[-3.76,-2.71,-7.28,+7.18,-0.94,-5.87,+0.64,+3.08,-2.35,-1.78,+6.98,+3.04,-4.97,+5.07,+4.44,-9.11,+3.31,+4.25,+1.40,-1.29,+1.57,-5.31,+4.26,+1.02,+5.41]  vus
[-7.66,+1.41,+4.73,-4.79,+1.51,-5.87,+0.64,+3.08,-2.35,+1.40,-1.50,-0.74,-4.97,+5.07,+5.40,-9.11,+3.31,+4.25,+1.40,-1.29,+1.57,-5.31,-2.79,+3.20,-1.00]  larun
[-1.50,+1.70,-0.43,+3.51,+1.83,+4.73,-3.68,+3.40,+1.64,-1.78,+3.04,+6.98,-4.59,+4.73,-7.65,+5.41,+4.73,-4.79,+1.51,+4.19,+3.82,-2.56,+5.41,+8.79,+6.31]  ven
asked: [-3.76,-2.71,-7.28,+7.18,-0.94,-5.87,+0.64,+3.08,-2.35,-1.78,+6.98,+3.04,-4.97,+5.07,+4.44,-9.11,+3.31,+4.25,+1.40,-1.29,+1.57,-5.31,+4.26,+1.02,+5.41]  vus
rev: [+6.98,+3.04,-1.78]  ven
rev: [+1.51,-4.79,+4.73,+5.41,-7.65]  ven
asked: [-1.50,+1.70,-0.43,+3.51,+1.83,+4.73,-3.68,+3.40,+1.64,-1.78,+3.04,+6.98,-4.59,+4.73,-7.65,+5.41,+4.73,-4.79,+1.51,+4.19,+3.82,-2.56,+5.41,+8.79,+6.31]  ven
count ven: [+5.41]  2

[+4.00,-1.30,+0.44,+1.19,+0.79,+0.06,-4.06,-4.00,+3.02,-2.42,-2.64,+1.35,+2.50,-2.23,-2.85,+2.24,+5.01,-4.06,+5.76,-0.53,-0.32,-1.90,-0.88,-0.37,+4.70,+0.09,+2.07,+1.83,-1.21,+1.94,-0.79,+2.14,+1.68,-5.99,+6.41,+3.57,+3.42,-0.43,-0.17,+0.26,-1.39,-0.17,+0.52,-0.57,-2.35,+1.12,+3.90,+2.50,+1.56,-3.38,-0.17,-0.56,-2.61] : mola
[+2.44,-3.84,-0.89,-1.58,+0.61,-7.67,+1.54,-4.22,-0.38,+2.35,+0.76,+2.27,-0.65,+0.75,-1.39,+4.02,+7.69,+4.80,-7.10,-2.03,+4.28,+6.09,+4.46,+0.64,-2.40,+2.85,-1.10,-5.47,-0.92,+0.35,+0.51,-0.38,+7.69,-0.17,+3.57,+3.42,-5.99,+0.34,-0.43,-6.64,-0.17,+4.21,-3.11,-3.75,-3.22,+1.39,+0.98,+7.33,-2.73,-1.86,+0.67,-0.38,+8.01] : Leto
[+0.34,-1.78,+0.34,-0.76,-4.05,+6.35,+0.80,+2.09,+1.34,-0.40,+1.01,-2.07,-1.15,+0.56,-0.78,-1.83,+0.57,+0.71,+1.49,+0.16,-3.77,-0.40,-2.36,-1.58,+0.42,+0.94,+1.43,-2.63,-2.40,-2.86,-2.40,+1.69,-2.34,+0.31,+0.46,-2.02,-3.83,-0.14,+1.64,+0.84,+5.13,+1.52,+4.91,-1.57,+1.35,+1.36,+2.69,-1.78,-0.18,-0.02,-2.04,+0.45,-1.21] : ratar
rev: [-2.36,-0.40,-3.77,+0.16,+1.49,+0.71,+0.57,-1.83,-0.78,+0.56,-1.15]  ratar
asked: [+4.00,-1.30,+0.44,+1.19,+0.79,+0.06,-4.06,-4.00,+3.02,-2.42,-2.64,+1.35,+2.50,-2.23,-2.85,+2.24,+5.01,-4.06,+5.76,-0.53,-0.32,-1.90,-0.88,-0.37,+4.70,+0.09,+2.07,+1.83,-1.21,+1.94,-0.79,+2.14,+1.68,-5.99,+6.41,+3.57,+3.42,-0.43,-0.17,+0.26,-1.39,-0.17,+0.52,-0.57,-2.35,+1.12,+3.90,+2.50,+1.56,-3.38,-0.17,-0.56,-2.61]  mola
rev: [-0.43,+0.34,-5.99,+3.42,+3.57,-0.17]  Leto
count Leto: [+7.69]  2
count mola: [-4.06]  2

[+1.06,-5.53,+6.69,-1.21,-4.57] -> nir
[-1.23,+2.21,+4.28,+3.95,+5.18] -> senog
[+2.28,+4.41,+0.90,+0.52,-3.95] -> felag
[-2.30,+6.68,-2.30,+6.68,+6.68] -> Kito
[-6.18,+6.32,-3.79,+4.47,+1.26] -> Zegi
[-1.71,-0.37,+0.25,+4.49,+2.55] -> Dev
[-2.29,-3.43,-1.68,-1.18,+5.31] -> doza
[-3.14,-2.03,+1.89,-1.06,-7.79] -> nem
count Kito: [+6.68]  3
rev: [+5.18,+3.95,+4.28,+2.21]  senog

[+1.18,+1.56,-2.70,-3.52,+2.58,-2.19,-5.77,-1.02,+0.31,+2.67,-3.61,-5.38,+3.94,+1.64,-1.73,+1.22,-1.80,+1.00,-1.94,+4.73,+0.97,+5.66,-2.47,+2.46,-3.78,-1.53,-5.95,-4.67,-1.07,-1.93,+2.95,+6.01,+1.78,+5.52,-1.69] -> Vudod
[-4.43,-3.52,-2.60,-0.54,-1.67,+1.29,-7.17,+4.44,-7.03,-6.33,+4.33,-3.19,+3.45,+0.09,+2.19,-0.53,-0.55,-4.49,+0.47,+0.27,+0.95,+0.26,+4.13,-0.63,+0.29,-0.24,+2.22,+2.76,+0.26,+3.93,-0.02,-0.68,+1.16,-0.15,-3.25] -> diluv
[+2.34,+7.89,+1.89,-1.72,+2.69,-0.52,+2.45,+1.00,+2.12,+0.94,-0.20,+1.69,-6.03,-0.61,+6.01,-2.27,-0.11,+5.44,+2.43,-0.28,-3.95,+0.35,+6.04,-3.15,-3.44,+1.42,-4.25,-3.66,-2.61,-1.41,-0.81,-0.94,-4.04,+4.02,-1.32] -> magok
[+1.44,+0.95,+2.84,-6.50,+2.54,-0.03,+0.72,+0.71,-1.14,+2.77,-3.53,-0.71,+1.76,+4.15,+0.59,+1.76,+1.35,+1.83,-1.69,+4.08,-3.77,+4.93,-5.43,+3.45,-1.62,-4.06,-6.96,-3.62,+0.80,-3.53,+2.93,+1.79,+1.44,+1.24,-2.44] -> Kinis
[+0.04,-1.15,-1.10,+4.08,-1.35,-2.14,+2.50,+2.67,+0.31,-1.02,-0.08,-4.98,-7.41,+3.99,+2.19,+1.34,-0.34,+2.07,+0.53,+0.54,+1.47,-5.62,+1.70,+5.78,+1.06,+5.39,+2.63,+0.64,+1.29,+2.02,-4.74,-0.97,+3.11,-1.60,+1.16] -> gita
[-4.07,-1.70,+5.38,-6.19,-0.34,+2.50,+5.89,-1.34,-5.56,-1.83,-0.34,-0.47,+1.88,+8.36,-0.64,-3.58,+3.35,+1.47,-3.33,+4.10,-5.84,+1.49,-5.06,+0.07,+3.70,-1.91,-1.66,-0.39,+6.66,+2.48,+3.62,-1.72,+2.22,-4.79,+3.11] -> lun
[+1.93,+3.71,-0.97,+0.61,+0.88,-2.64,+1.91,+1.66,+2.80,+1.32,-1.62,-2.07,-8.76,+3.41,+8.11,+1.37,+0.68,+7.64,+2.92,-0.05,+1.24,-2.12,+2.63,+1.92,-1.42,+5.39,-2.49,-2.71,-3.13,-1.16,-6.41,-3.17,-3.58,+4.19,-4.91] -> mapu
[-2.24,-0.99,+2.26,+1.81,+0.13,+3.31,-1.82,+6.95,-8.87,-6.07,+6.22,+0.92,+0.58,-0.61,-1.98,-0.30,-0.99,-5.46,+0.03,-1.56,-5.68,+0.50,+8.33,-1.72,-1.70,-2.10,+0.74,+2.02,-1.00,+2.47,+0.13,-1.47,+2.55,-2.02,+2.03] -> fatab
[-2.77,-3.36,+2.39,-0.30,-1.93,+0.24,+5.60,-1.41,-4.42,-2.59,+0.35,-3.67,-3.32,+7.85,-0.59,-1.38,+1.60,+0.96,-2.06,+2.15,-1.73,-4.01,-2.44,+4.17,+3.97,+2.62,+2.41,+1.34,+5.81,+4.02,-1.14,-1.99,+4.50,-5.48,+3.29] -> zeso
[+0.78,+6.23,+3.33,+2.03,+2.21,+1.47,+0.95,+1.74,-1.72,-1.00,+2.38,+2.36,-1.33,-1.68,+1.72,-4.31,-1.09,-0.21,+0.72,-0.37,-6.63,+1.17,+6.80,-4.60,-3.04,-2.34,-3.19,-1.95,+0.16,+1.34,+3.53,+0.48,-0.66,+0.75,+1.95] -> mur
rev: [-5.56,-1.34,+5.89,+2.50,-0.34,-6.19,+5.38,-1.70]  lun
asked: [+1.18,+1.56,-2.70,-3.52,+2.58,-2.19,-5.77,-1.02,+0.31,+2.67,-3.61,-5.38,+3.94,+1.64,-1.73,+1.22,-1.80,+1.00,-1.94,+4.73,+0.97,+5.66,-2.47,+2.46,-3.78,-1.53,-5.95,-4.67,-1.07,-1.93,+2.95,+6.01,+1.78,+5.52,-1.69]  Vudod
asked: [-4.07,-1.70,+5.38,-6.19,-0.34,+2.50,+5.89,-1.34,-5.56,-1.83,-0.34,-0.47,+1.88,+8.36,-0.64,-3.58,+3.35,+1.47,-3.33,+4.10,-5.84,+1.49,-5.06,+0.07,+3.70,-1.91,-1.66,-0.39,+6.66,+2.48,+3.62,-1.72,+2.22,-4.79,+3.11]  lun
common gita zeso:   [+1.34]

[-1.03,-2.07,+0.46,+0.68,+1.72,+1.03,+2.58,-0.19,+2.51,-2.18,+3.47,-1.77,+0.02,+0.83,-1.47,-0.84,-0.71,+1.63,+0.48,+0.95,-2.95,+0.96,-1.97,-0.95,-0.58,+0.87,+2.02,+0.82,-0.13,+0.18,+0.87,+1.07,+0.18,-0.75,-3.52,+0.90,-2.00,+0.26,+2.13]  Mitu
[+2.37,-3.93,-3.19,+0.20,+1.65,-2.27,+0.43,+1.14,+2.45,+2.60,-0.98,-0.66,-0.52,+2.98,+2.23,-0.23,+0.26,-7.02,-0.51,+0.02,-3.97,+5.45,-1.16,+0.90,+0.22,-2.98,-4.05,+1.15,-1.65,+4.14,+4.24,+2.40,-0.76,+1.19,+0.47,+0.83,+1.01,+1.53,+1.64]  Tagi
[-1.98,-2.11,+7.67,+2.87,+0.61,+0.59,+6.18,-2.51,+3.41,+1.37,+3.71,-2.25,-0.18,+0.41,-0.81,-2.09,-0.40,-1.49,+2.53,+0.54,-5.96,+7.67,-2.02,-0.91,+0.39,+0.61,+2.99,+1.18,+7.67,-0.62,+1.01,+1.06,-2.48,+3.54,-4.43,+0.61,+0.09,+0.31,+3.59]  Zop
[+0.66,-2.29,+1.79,-1.15,+1.77,+1.31,-0.62,+1.83,+1.61,-4.66,+1.91,-1.00,+0.10,+1.36,-1.75,+0.24,-0.84,+3.85,-1.35,+1.27,+0.89,+0.96,-1.73,-0.73,-1.48,+0.87,-0.86,+0.51,+2.32,+1.14,+1.43,+1.24,+0.27,-4.06,-1.02,+2.47,-1.98,+0.51,+0.94]  vusav
[+0.70,-2.23,+2.85,-1.41,+1.76,+1.66,-1.20,+2.26,+1.40,-5.28,+2.57,-0.88,+0.24,+1.31,-2.09,+0.48,-0.92,+5.98,-1.61,+1.59,+1.32,+0.36,-1.82,-0.79,-1.94,+1.12,-0.16,+7.66,+2.60,+1.04,+0.90,+1.14,+5.03,-4.82,-1.23,+3.00,-2.22,+0.26,+0.53]  dad
[+0.98,-2.46,+1.23,-1.16,+1.75,+1.09,-0.90,+1.96,+1.65,-4.24,+1.16,-0.80,+0.03,+1.54,-1.51,+0.31,-0.76,+2.50,-1.40,+1.18,+0.84,+1.11,-1.51,-0.56,-1.38,+0.70,-1.67,+0.62,+2.20,+0.10,+0.26,+1.32,+3.76,-3.88,-0.61,+2.33,-1.72,+0.76,+0.85]  ger
[-1.02,-2.14,+0.91,+0.77,+1.71,+0.97,+2.60,-0.22,+2.49,-1.93,+3.34,-1.78,+0.01,+0.85,-1.44,-0.84,-0.66,+1.39,+0.45,+0.91,-3.08,+4.01,-1.89,-0.89,-0.56,+0.84,+1.99,+0.80,-0.24,+0.16,+0.95,+1.06,+0.10,-0.65,-3.43,+0.83,-1.97,+0.25,+2.15]  givi
rev: [-0.56,-1.51]  ger
common givi dad:   [+2.60]
count givi: [+0.97]  1
common Mitu ger:   [+0.26]
count Zop: [+7.68]  0

[+4.18,-0.90,-0.91,-7.07,-0.17,-1.02,-8.43,-8.43,-8.43,-0.85] = sek
[+1.75,-0.06,-6.20,+0.00,-1.63,+4.12,-8.58,-3.77,+6.97,+2.74] = rugad
[-0.91,+0.95,-1.14,-1.22,-4.48,+1.79,-6.55,-4.39,+4.39,-3.74] = Fip
[+3.44,+0.82,+5.36,+5.84,+0.82,-6.77,-0.98,+3.44,+9.66,+3.54] = fepe
[+0.00,+0.00,+1.98,-5.51,+0.72,+0.81,+1.59,+4.49,+1.89,+5.36] = kerad
rev: [-3.74,+4.39,-4.39,-6.55,+1.79,-4.48,-1.22]  Fip
rev: [-1.22,-1.14,+0.95]  Fip
common Fip sek:   [-0.91]
count fepe: [+0.82]  2
count sek: [-8.43]  3
common kerad fepe:   [+5.36]

[-0.46,-3.84,-2.28,+2.48,-3.84,+4.72,+4.05] : zum
[+3.96,+0.86,-2.34,-1.78,-0.40,-3.12,+4.13] : vama
[+0.47,-4.77,-0.88,+2.96,-2.53,-3.30,-4.21] : kobav
[-4.24,+0.19,+3.44,+2.37,-4.39,-0.51,+1.99] : lebin
[-3.68,-5.15,+1.36,+2.33,+2.07,+3.74,+2.51] : kesom
[+1.09,-2.26,+2.48,-4.59,+2.16,+2.25,-4.14] : matom
[+2.85,+0.08,+7.09,-0.60,+0.94,-1.48,-2.98] : tuliz
[-2.49,+1.92,+6.83,+1.19,-3.39,+0.54,-2.39] : losu
[-4.85,-0.42,-0.25,-3.80,-1.38,+2.51,+4.06] : gida
count zum: [-3.84]  2
rev: [+2.48,-2.28,-3.84]  zum

[-2.16,+2.36,-0.31,+1.26,+1.32,-1.63,+2.56,+0.95,+3.30,+6.28,-0.89,+0.00,+2.59,+1.21,+2.29,+3.30,-1.15,+0.83,+0.81,+0.00,-0.15,+1.13,+3.30,+1.47,-0.31,-0.31,-0.89,+0.78,-1.84,+1.47,+1.32]  nusip
[+2.72,-4.52,+2.35,-1.86,-2.70,+3.33,-5.27,+0.18,-4.55,+1.90,+0.69,+3.15,-4.33,-2.80,-3.69,-3.40,+0.98,+1.13,+3.54,-3.40,+0.12,-1.96,-3.40,+2.72,-1.33,+2.35,-3.40,-2.26,-3.40,+2.72,+1.51]  fezan
[-2.85,+2.88,-3.97,+0.88,+1.81,-4.05,+3.55,-1.97,-1.38,-7.11,-0.59,-5.99,+2.41,+2.04,+1.97,+0.30,-0.85,-3.53,-8.03,-1.47,-0.29,+1.14,+0.30,-7.57,+1.80,-3.97,-0.59,+1.83,-1.87,-7.57,-5.06]  Kidu
[-2.16,+2.36,-0.31,+1.26,-2.28,-1.63,+2.56,+0.95,+5.49,+2.13,-0.89,+0.00,+2.59,+1.21,+2.29,+3.30,-1.15,+0.83,+0.81,+0.00,-0.15,+1.13,+3.30,+1.47,-0.31,-0.31,-0.89,+0.78,-7.37,+1.47,+1.32]  nebo
[-7.03,-6.86,+1.97,-1.35,-4.58,-1.80,-9.00,+2.69,+4.88,+8.27,-4.17,+3.85,-4.77,-5.62,-3.66,+1.39,-5.17,+3.68,+6.60,+0.80,-1.12,-2.43,+1.39,+7.44,-7.50,+1.97,-4.17,-5.55,-7.12,+7.44,+5.52]  kome
[-4.14,-5.07,-7.38,-1.12,-3.35,-0.59,-6.58,+1.47,+1.97,+4.71,-2.61,+2.62,-3.67,-4.05,-2.86,+0.29,-3.22,+2.16,+4.13,+0.55,-0.70,-1.84,+0.29,+4.42,-5.12,+1.49,-2.61,-3.95,-4.33,+4.42,+3.20]  zul
[-5.11,-5.63,+1.77,-1.15,-3.75,-0.92,-7.37,+1.98,+3.30,+6.28,-3.16,+3.24,-3.96,-4.58,-3.06,+0.82,-3.90,+2.83,+5.30,+0.68,-0.83,-2.00,+0.82,+5.79,-6.00,+1.77,-3.16,-4.50,-5.29,+5.79,+4.23]  Gib
[+4.53,-2.89,+2.28,-1.47,-1.63,+4.08,-3.18,+0.12,-5.02,+0.73,+1.66,+2.84,-3.10,-1.53,-2.72,-3.38,+2.18,+0.64,+2.81,+0.70,+0.42,-1.36,-3.38,+1.76,+0.18,+2.28,+1.66,-1.05,+3.66,+1.76,+0.76]  pesu
[-2.16,+2.36,-0.31,+1.26,+1.32,-1.63,+2.56,+0.95,+5.49,+2.13,-0.89,+0.00,+2.59,+1.21,+2.29,+3.30,-1.15,+0.83,+0.81,+0.00,-0.26,+1.13,+3.30,+1.47,-0.31,-0.31,-0.89,+0.78,-1.84,+1.47,+1.32]  sab
[-0.70,+1.16,+1.35,-3.05,-1.49,-2.67,-3.39,+1.55,-0.13,-0.85,-3.17,-2.96,-0.45,-1.48,-0.19,+1.50,-4.05,-0.75,-2.93,-0.84,-0.93,-0.32,+1.50,-1.89,-3.04,-2.38,-3.17,-1.68,-6.24,-1.89,-0.88]  Goga
[+4.43,+0.63,+2.43,-0.01,+0.48,+3.45,+0.95,+0.92,+0.48,+3.26,+1.84,+3.42,+0.25,+0.68,+0.14,-0.05,+2.37,+0.13,+4.24,+0.96,+0.59,+0.17,-0.05,+3.75,+1.38,+2.43,+1.84,+0.76,+3.77,+3.75,+2.43]  gobom
[+3.18,-2.84,+1.20,-1.44,-1.60,+2.70,-3.12,-0.60,-5.36,-0.67,+1.16,+1.35,-3.05,-1.49,-2.67,-3.46,+1.55,-0.13,+0.96,+0.27,+0.21,-1.33,-3.46,+0.14,+0.19,+1.20,+1.16,-1.01,+2.61,+0.14,-0.29]  fuz
rev: [-1.33,+2.72,-3.40,-1.96,+0.12]  fezan
count fuz: [-2.67]  1
asked: [-5.11,-5.63,+1.77,-1.15,-3.75,-0.92,-7.37,+1.98,+3.30,+6.28,-3.16,+3.24,-3.96,-4.58,-3.06,+0.82,-3.90,+2.83,+5.30,+0.68,-0.83,-2.00,+0.82,+5.79,-6.00,+1.77,-3.16,-4.50,-5.29,+5.79,+4.23]  Gib
rev: [-0.13,+1.55,-3.46,-2.67,-1.49,-3.05,+1.35,+1.16,-0.67]  fuz
common zul nebo:   [+1.47]
common Gib gobom:   [+0.68]
count fezan: [-3.40]  5

[+0.42,+1.84,-0.59,+0.42,+6.00] = Monob
[-5.91,+0.43,+7.07,-9.33,-2.19] = tomi
[-2.54,+1.16,-3.17,-3.48,+1.14] = Zamik
[-4.59,+3.73,+6.00,-8.40,-2.96] = Votob
count Monob: [+6.00]  1
rev: [-0.59,+1.84,+0.42]  Monob
common Votob Monob:   [+6.00]

[+5.21,-1.48,+2.64,-0.33,+1.30,-3.34,+0.07] -> tifu
[+1.31,+3.65,+0.08,+0.07,-0.32,+0.07,+2.22] -> bot
[-1.20,+0.17,+0.19,-0.07,-0.32,-7.00,-3.49] -> Baz
[+0.07,+1.31,+3.65,+3.77,-3.53,+1.97,+0.95] -> zozo
[+0.96,-3.12,-3.13,-2.49,+6.83,-9.03,-2.71] -> nud
[+4.47,+4.56,+2.79,+4.47,+4.47,+4.47,+0.61] -> Fazan
[-3.93,-0.33,-0.07,-3.13,-2.49,+2.93,+2.64] -> fabu
count Fazan: [+4.47]  4
common bot tifu:   [+0.07]
asked: [-3.93,-0.33,-0.07,-3.13,-2.49,+2.93,+2.64]  fabu
rev: [+0.07,+0.08,+3.65,+1.31]  bot
rev: [-3.13,-0.07]  fabu
asked: [+0.07,+1.31,+3.65,+3.77,-3.53,+1.97,+0.95]  zozo
rev: [+3.77,+3.65]  zozo

